Below are the code and all the weights of a small trained network. Each question names an input and a class and asks about switching units off, where a switched-off unit gives its printed mean instead of its output.

import numpy as np


def w(rows, s, z=0):
    codes = np.array(rows[::2]) - 128.0
    scale = np.full(codes.shape[1], s)
    scale[-1] = z or s
    return codes * scale


def f(y):
    return y / 2 * (1 + np.tanh(0.7978845608 * (y + 0.044715 * y**3)))


def log_softmax(a):
    a = a - a.max(-1, keepdims=True)
    return a - np.log(np.exp(a).sum(-1, keepdims=True))


def net(x, mask):
    res = np.array(x, float).reshape(1, 3) / 4 @ E
    y = f(res @ A[0][:, :-1].T + A[0][:, -1])
    res = res + np.where(mask, y, B[0][:, -1]) @ B[0][:, :-1]
    return log_softmax(res[-1] @ U[:, :-1].T + U[:, -1])


A, B = {}, {}
E = w([
[203,153,149,125,203,253,119],'x0',
[98,135,194,87,130,158,56],'x1',
[197,69,202,106,86,120,125],'x2',
],0.012)
A[0] = w([
[157,45,107,132,123,78,148,115],'N0',
[133,136,96,146,186,248,125,174],'N1',
[115,99,130,109,87,43,160,229],'N2',
[123,34,178,115,96,110,93,203],'N3',
[99,118,127,123,130,179,67,73],'N4',
[133,159,89,97,136,184,123,177],'N5',
[92,140,121,147,156,175,83,139],'N6',
[117,69,197,129,110,145,104,139],'N7',
[151,106,72,120,148,103,165,187],'N8',
[74,157,137,183,175,123,187,24],'N9',
[75,87,154,119,116,83,121,102],'N10',
[93,147,140,89,139,173,76,95],'N11',
[56,131,131,138,158,186,74,118],'N12',
[99,145,132,123,125,120,113,3],'N13',
[153,115,149,112,119,135,75,147],'N14',
[63,140,91,137,158,188,19,185],'N15',
],0.013,0.0051)
B[0] = w([
[127,62,114,124,139,107,125,193],'N0',
[175,156,95,197,252,107,129,241],'N1',
[95,94,76,178,71,85,211,253],'N2',
[131,101,128,76,64,171,124,235],'N3',
[89,191,187,159,131,167,86,154],'N4',
[92,171,95,208,153,78,157,177],'N5',
[90,184,161,179,169,76,84,165],'N6',
[178,96,130,78,85,199,168,198],'N7',
[129,91,67,129,130,97,110,181],'N8',
[88,74,131,188,138,63,127,152],'N9',
[156,99,100,108,89,69,191,194],'N10',
[107,196,168,87,156,151,60,167],'N11',
[53,176,179,161,172,222,112,170],'N12',
[146,90,96,105,144,119,124,126],'N13',
[189,127,139,79,166,174,92,173],'N14',
[43,188,178,136,130,163,73,193],'N15',
],0.011,0.014)
U = w([
[205,193,80,171,222,173,124,27],'0',
[85,251,172,69,34,188,106,7],'1',
[68,121,52,133,76,71,147,254],'2',
[44,190,203,165,186,201,41,52],'3',
[210,16,175,92,87,211,83,177],'4',
],0.011,0.005)

Each question gives the input, the list of numbers given to net, and the class t.
The units are the neurons (one row each of A and B). Each row of codes is followed by its name. A weight is (code - 128) times the scale printed after its matrix; where a second scale follows, it is the last column's (A, B and U).
mask holds one flag per neuron, in row order. A switched-off neuron (its flag False) gives its mean, the last column of its row in B, instead of its output. The means were averaged over made-up inputs and are rounded, as every weight is.
A unit's drop is (log p(t) with every unit on - log p(t) with that unit switched off) / (log p(t) with every unit on - log p(t) with every unit switched off).
The circuit of an input: a set's keep is (log p(t) with only the set's units on - log p(t) with every unit switched off) / (log p(t) with every unit on - log p(t) with every unit switched off). Starting from the 12 units with the biggest drops (on a tie, the unit counted first), units are removed one at a time, each time the one whose removal leaves the highest keep (on an exact tie, the one counted first), for as long as the keep stays at least 0.8.
units of the circuit, in order: the units of the circuit, biggest drop first
unit that matters most: the unit with the biggest drop
top k neurons: the k neurons with the biggest drops, biggest first
drop when u is switched off: that unit's drop, to one decimal
input [-7,8,2], class 4: units of the circuit, in order	(N7, N3)
input [2,8,5], class 1: units of the circuit, in order	(N7, N11, N4, N0)
input [-3,1,3], class 4: units of the circuit, in order	(N5, N3)
input [1,2,2], class 4: top 2 neurons	(N15, N1)
input [2,-4,4], class 4: top 2 neurons	(N1, N2)
input [8,0,-4], class 3: unit that matters most	N15
input [-6,7,-6], class 3: top 2 neurons	(N12, N15)
input [-7,4,8], class 4: top 2 neurons	(N7, N3)
input [7,3,7], class 0: top 2 neurons	(N1, N5)
input [-4,2,4], class 4: top 3 neurons	(N3, N5, N7)
input [-8,5,7], class 4: drop when N7 is switched off	0.9
input [0,-1,-3], class 3: drop when N4 is switched off	-0.1
input [3,-4,-8], class 3: drop when N8 is switched off	-0.1
